Below are the code and all the weights of a small trained network. Each question names an input and a target symbol and asks about switching units off, where a switched-off unit gives its printed mean instead of its output.

import numpy as np


def w(rows, s, z=0):
    codes = np.array(rows[::2]) - 128.0
    scale = np.full(codes.shape[1], s)
    scale[-1] = z or s
    return codes * scale


def norm(h):
    return h / np.sqrt((h * h).mean(-1, keepdims=True) + 1e-5)


def f(y):
    return np.maximum(y, 0)


def softmax(a):
    e = np.exp(a - a.max(-1, keepdims=True))
    return e / e.sum(-1, keepdims=True)


def log_softmax(a):
    a = a - a.max(-1, keepdims=True)
    return a - np.log(np.exp(a).sum(-1, keepdims=True))


def net(x, mask):
    ids = ['ΔΣαβεθω'.index(c) for c in x.split()]
    T = len(ids)
    res = E[ids] + P[:T]
    u = 0
    for l in range(3):
        q, k, v = (norm(res) @ M[l].T for M in (Q, K, V))
        z = softmax(np.where(np.tri(T) > 0, q @ k.T / 2**0.5, -1e9)) @ v
        res = res + np.where(mask[u], z, O[l][:, -1]) @ O[l][:, :-1]
        u += 1
        y = f(norm(res) @ A[l][:, :-1].T + A[l][:, -1])
        res = res + np.where(mask[u : u + 8], y, B[l][:, -1]) @ B[l][:, :-1]
        u += 8
    return log_softmax(norm(res)[-1] @ U[:, :-1].T + U[:, -1])


Q, K, V, O, A, B = {}, {}, {}, {}, {}, {}
E = w([
[212,71,208,114,97,142,181,86,51],'Δ',
[229,58,152,127,64,129,251,187,111],'Σ',
[58,183,208,106,162,64,141,157,118],'α',
[54,148,130,106,117,175,183,123,66],'β',
[156,183,119,108,211,154,89,68,122],'ε',
[147,206,88,202,96,81,98,132,93],'θ',
[125,96,94,145,242,152,150,85,43],'ω',
],0.016)
P = w([
[29,146,122,252,157,102,55,27,126],'0',
[98,188,103,202,147,52,147,14,109],'1',
[99,219,100,173,156,60,171,53,94],'2',
[80,191,108,148,143,95,165,89,83],'3',
[91,193,99,122,142,96,187,125,82],'4',
[88,177,99,96,126,109,194,147,62],'5',
[93,134,109,84,126,134,191,156,70],'6',
[115,105,120,74,131,148,203,170,61],'7',
[128,89,154,68,144,151,203,172,66],'8',
[143,78,139,41,120,154,192,193,37],'9',
[172,33,169,53,122,149,183,195,26],'10',
[161,24,167,14,109,158,160,203,2],'11',
[88,67,192,48,93,118,182,179,51],'12',
],0.0059)
Q[0] = w([
[132,102,4,230,130,79,69,180,252],'0.h0',
[146,36,179,128,35,133,77,143,255],'0.h0',
],0.0063)
K[0] = w([
[97,90,185,152,194,138,108,37,210],'0.h0',
[138,53,254,26,167,208,166,50,195],'0.h0',
],0.0069)
V[0] = w([
[153,183,114,151,36,254,174,242,115],'0.h0',
[53,69,112,11,205,163,162,59,200],'0.h0',
],0.0045)
O[0] = w([
[105,108,54,89,67,111,128,51,132,169],'0.h0',
[31,130,151,101,163,254,64,151,131,2],'0.h0',
],0.0089,0.0078)
A[0] = w([
[178,143,113,77,131,171,153,90,145,190],'0.n0',
[116,144,110,91,137,80,135,104,95,87],'0.n1',
[154,75,99,96,150,125,139,110,100,61],'0.n2',
[108,146,84,168,143,123,90,123,245,26],'0.n3',
[112,138,142,92,109,201,113,118,158,47],'0.n4',
[120,147,185,166,105,132,142,71,107,253],'0.n5',
[102,162,84,144,145,170,123,78,92,204],'0.n6',
[119,165,123,154,88,76,88,139,139,126],'0.n7',
],0.012,0.0039)
B[0] = w([
[70,177,181,90,92,60,46,115,135,217],'0.n0',
[174,185,135,67,189,73,225,125,104,225],'0.n1',
[94,188,124,192,175,176,183,61,110,219],'0.n2',
[228,154,199,131,87,209,97,101,207,129],'0.n3',
[122,65,55,151,108,94,130,204,27,131],'0.n4',
[79,171,107,165,29,99,89,175,137,254],'0.n5',
[55,144,186,147,52,147,171,185,212,188],'0.n6',
[201,67,94,151,108,2,132,112,35,166],'0.n7',
],0.0074,0.0082)
Q[1] = w([
[159,149,12,123,247,212,49,1,139],'1.h0',
[101,197,210,132,92,155,113,54,99],'1.h0',
],0.0073)
K[1] = w([
[127,148,3,248,81,111,45,148,240],'1.h0',
[167,38,134,98,97,71,178,238,141],'1.h0',
],0.0069)
V[1] = w([
[238,89,186,47,107,91,161,253,122],'1.h0',
[112,132,183,38,185,139,203,48,93],'1.h0',
],0.0064)
O[1] = w([
[83,13,173,56,168,57,154,151,148,253],'1.h0',
[69,107,25,124,111,237,2,179,25,203],'1.h0',
],0.0099,0.0043)
A[1] = w([
[152,166,157,84,108,128,104,108,251,99],'1.n0',
[218,102,118,100,150,228,184,83,182,2],'1.n1',
[101,111,134,61,85,93,55,69,168,113],'1.n2',
[100,177,68,114,206,202,128,128,119,117],'1.n3',
[72,105,123,65,133,141,62,142,182,124],'1.n4',
[103,103,133,123,66,128,142,130,207,105],'1.n5',
[131,122,100,126,67,130,167,113,117,127],'1.n6',
[60,170,46,124,233,209,132,164,159,96],'1.n7',
],0.011,0.0089)
B[1] = w([
[164,216,127,59,148,172,125,21,135,141],'1.n0',
[19,81,248,200,1,175,4,249,89,128],'1.n1',
[159,102,57,63,147,150,169,177,85,151],'1.n2',
[166,203,183,88,57,135,140,218,141,145],'1.n3',
[153,96,231,22,141,92,123,132,70,136],'1.n4',
[185,25,92,43,191,145,169,228,144,158],'1.n5',
[58,151,217,115,122,160,96,169,107,253],'1.n6',
[97,204,253,70,176,72,145,229,61,148],'1.n7',
],0.0083,0.0074)
Q[2] = w([
[103,186,148,122,195,194,117,175,169],'2.h0',
[132,139,76,162,148,188,1,59,221],'2.h0',
],0.0088)
K[2] = w([
[142,88,186,108,90,87,217,143,146],'2.h0',
[44,192,181,172,60,133,157,169,254],'2.h0',
],0.0076)
V[2] = w([
[153,136,75,254,217,145,249,106,59],'2.h0',
[142,66,134,177,104,226,185,216,93],'2.h0',
],0.0098)
O[2] = w([
[117,81,3,236,145,179,168,82,129,253],'2.h0',
[132,115,120,106,135,133,228,128,121,6],'2.h0',
],0.013,0.0052)
A[2] = w([
[207,184,78,201,178,201,175,138,132,116],'2.n0',
[137,134,13,168,110,155,133,100,135,53],'2.n1',
[154,148,69,179,95,59,165,60,134,49],'2.n2',
[57,152,130,94,49,172,142,102,237,54],'2.n3',
[63,104,144,166,184,55,2,134,77,172],'2.n4',
[99,188,114,69,176,193,96,30,246,6],'2.n5',
[179,150,104,92,160,184,208,24,159,2],'2.n6',
[94,84,96,198,122,169,163,202,146,66],'2.n7',
],0.01,0.0048)
B[2] = w([
[123,103,42,63,159,168,203,66,92,180],'2.n0',
[155,34,75,99,169,136,107,91,183,209],'2.n1',
[107,110,166,141,66,145,61,78,96,254],'2.n2',
[104,44,124,96,58,190,64,122,244,145],'2.n3',
[123,1,121,69,194,212,118,202,108,248],'2.n4',
[215,185,137,73,203,145,99,80,152,137],'2.n5',
[75,173,170,136,180,178,25,116,165,141],'2.n6',
[105,126,151,126,118,52,83,81,53,180],'2.n7',
],0.0099,0.0078)
U = w([
[97,176,216,181,30,34,2,68,55,80],'Δ',
[201,53,153,91,154,43,243,136,205,147],'Σ',
[109,81,127,132,252,180,22,223,140,54],'α',
[5,110,117,86,26,161,134,120,215,66],'β',
[195,158,159,84,140,171,52,103,222,253],'ε',
[170,115,43,157,120,226,181,65,140,132],'θ',
[43,195,132,175,189,173,191,144,59,125],'ω',
],0.0071,0.005)

Each question gives the input, a string of symbols that net reads in full, and the target symbol t.
The units are the heads (2 rows each of Q, K, V and O) and the neurons (one row each of A and B). Each row of codes is followed by its name. A weight is (code - 128) times the scale printed after its matrix; where a second scale follows, it is the last column's (O, A, B and U).
mask holds one flag per unit, layer by layer, with each layer's heads first. A switched-off unit (its flag False) gives its mean, the last column of its rows in O or B, instead of its output. The means were averaged over made-up inputs and are rounded, as every weight is.
A unit's drop is (log p(t) with every unit on - log p(t) with that unit switched off) / (log p(t) with every unit on - log p(t) with every unit switched off).
The circuit of an input: a set's keep is (log p(t) with only the set's units on - log p(t) with every unit switched off) / (log p(t) with every unit on - log p(t) with every unit switched off). Starting from the 12 units with the biggest drops (on a tie, the unit counted first), units are removed one at a time, each time the one whose removal leaves the highest keep (on an exact tie, the one counted first), for as long as the keep stays at least 0.8.
circuit, biggest first: the units of the circuit, biggest drop first
top k neurons: the k neurons with the biggest drops, biggest first
k most important neurons of layer l: the k neurons of layer l with the biggest drops, biggest first
input Σ Δ Δ ε ω ε θ, target θ: top 3 neurons	[0.n7, 0.n0, 0.n6]
input α ω β θ Δ Σ Σ ε Δ, target α: top 3 neurons	[2.n4, 0.n5, 1.n6]
input Σ θ β α Δ θ θ β, target Δ: 3 most important neurons of layer 2	[2.n0, 2.n2, 2.n4]
input ω ω ε ω β Σ Σ β, target Σ: top neuron	[0.n6]
input Σ β ω Σ ε Σ ω Σ Δ Σ Σ Σ ω, target Σ: 3 most important neurons of layer 0	[0.n6, 0.n1, 0.n5]
input Σ α θ α β, target Δ: circuit, biggest first	[0.h0, 2.n0]
input α α Δ θ ω β, target θ: top 2 neurons	[0.n5, 2.n1]
input Σ θ Σ ω Σ ε β, target α: top 2 neurons	[0.n2, 1.n6]
input ε Σ ε θ Σ, target Δ: top 3 neurons	[0.n6, 0.n1, 0.n7]
input ε Δ α θ β Σ, target Δ: top 3 neurons	[2.n7, 0.n7, 0.n2]
input Δ Σ ω ω Σ, target ω: 3 most important neurons of layer 0	[0.n6, 0.n1, 0.n5]
input ω ε β, target β: top 3 neurons	[0.n6, 2.n3, 0.n2]
input θ α β ε α ε, target α: top 2 neurons	[2.n4, 0.n2]
input Σ Σ α ε, target ε: top neuron	[1.n0]
input θ ε ε Σ Σ, target α: circuit, biggest first	[2.h0, 2.n4]
input ε θ Δ Σ α Δ α, target α: top 2 neurons	[2.n4, 0.n7]
input θ ω ε, target θ: circuit, biggest first	[2.n0, 1.h0]
input Σ Σ Δ β θ Δ ε, target Δ: top 3 neurons	[2.n2, 0.n1, 0.n0]
input Σ θ Σ ω Σ Δ, target θ: 4 most important neurons of layer 1	[1.n6, 1.n7, 1.n3, 1.n4]
input ω Δ Δ ε Σ Σ ε, target Σ: most important neuron of layer 1	[1.n5]
input ε Σ α β Δ, target α: top 4 neurons	[2.n4, 0.n7, 0.n6, 1.n6]
input Σ α θ ω α Σ, target θ: top 2 neurons	[0.n5, 2.n1]
input Σ β Σ ε Σ θ ε Δ ω β, target θ: 2 most important neurons of layer 0	[0.n1, 0.n5]
input ω Δ Σ ω Δ ω Σ Δ ε θ Σ ε α, target α: 2 most important neurons of layer 1	[1.n2, 1.n6]
input ε Σ ω θ θ Σ Σ θ ε, target Δ: 2 most important neurons of layer 2	[2.n2, 2.n6]
input Δ Δ β Δ θ Δ Σ α, target Σ: 2 most important neurons of layer 0	[0.n5, 0.n2]
input β θ ω Σ, target θ: most important neuron of layer 0	[0.n1]
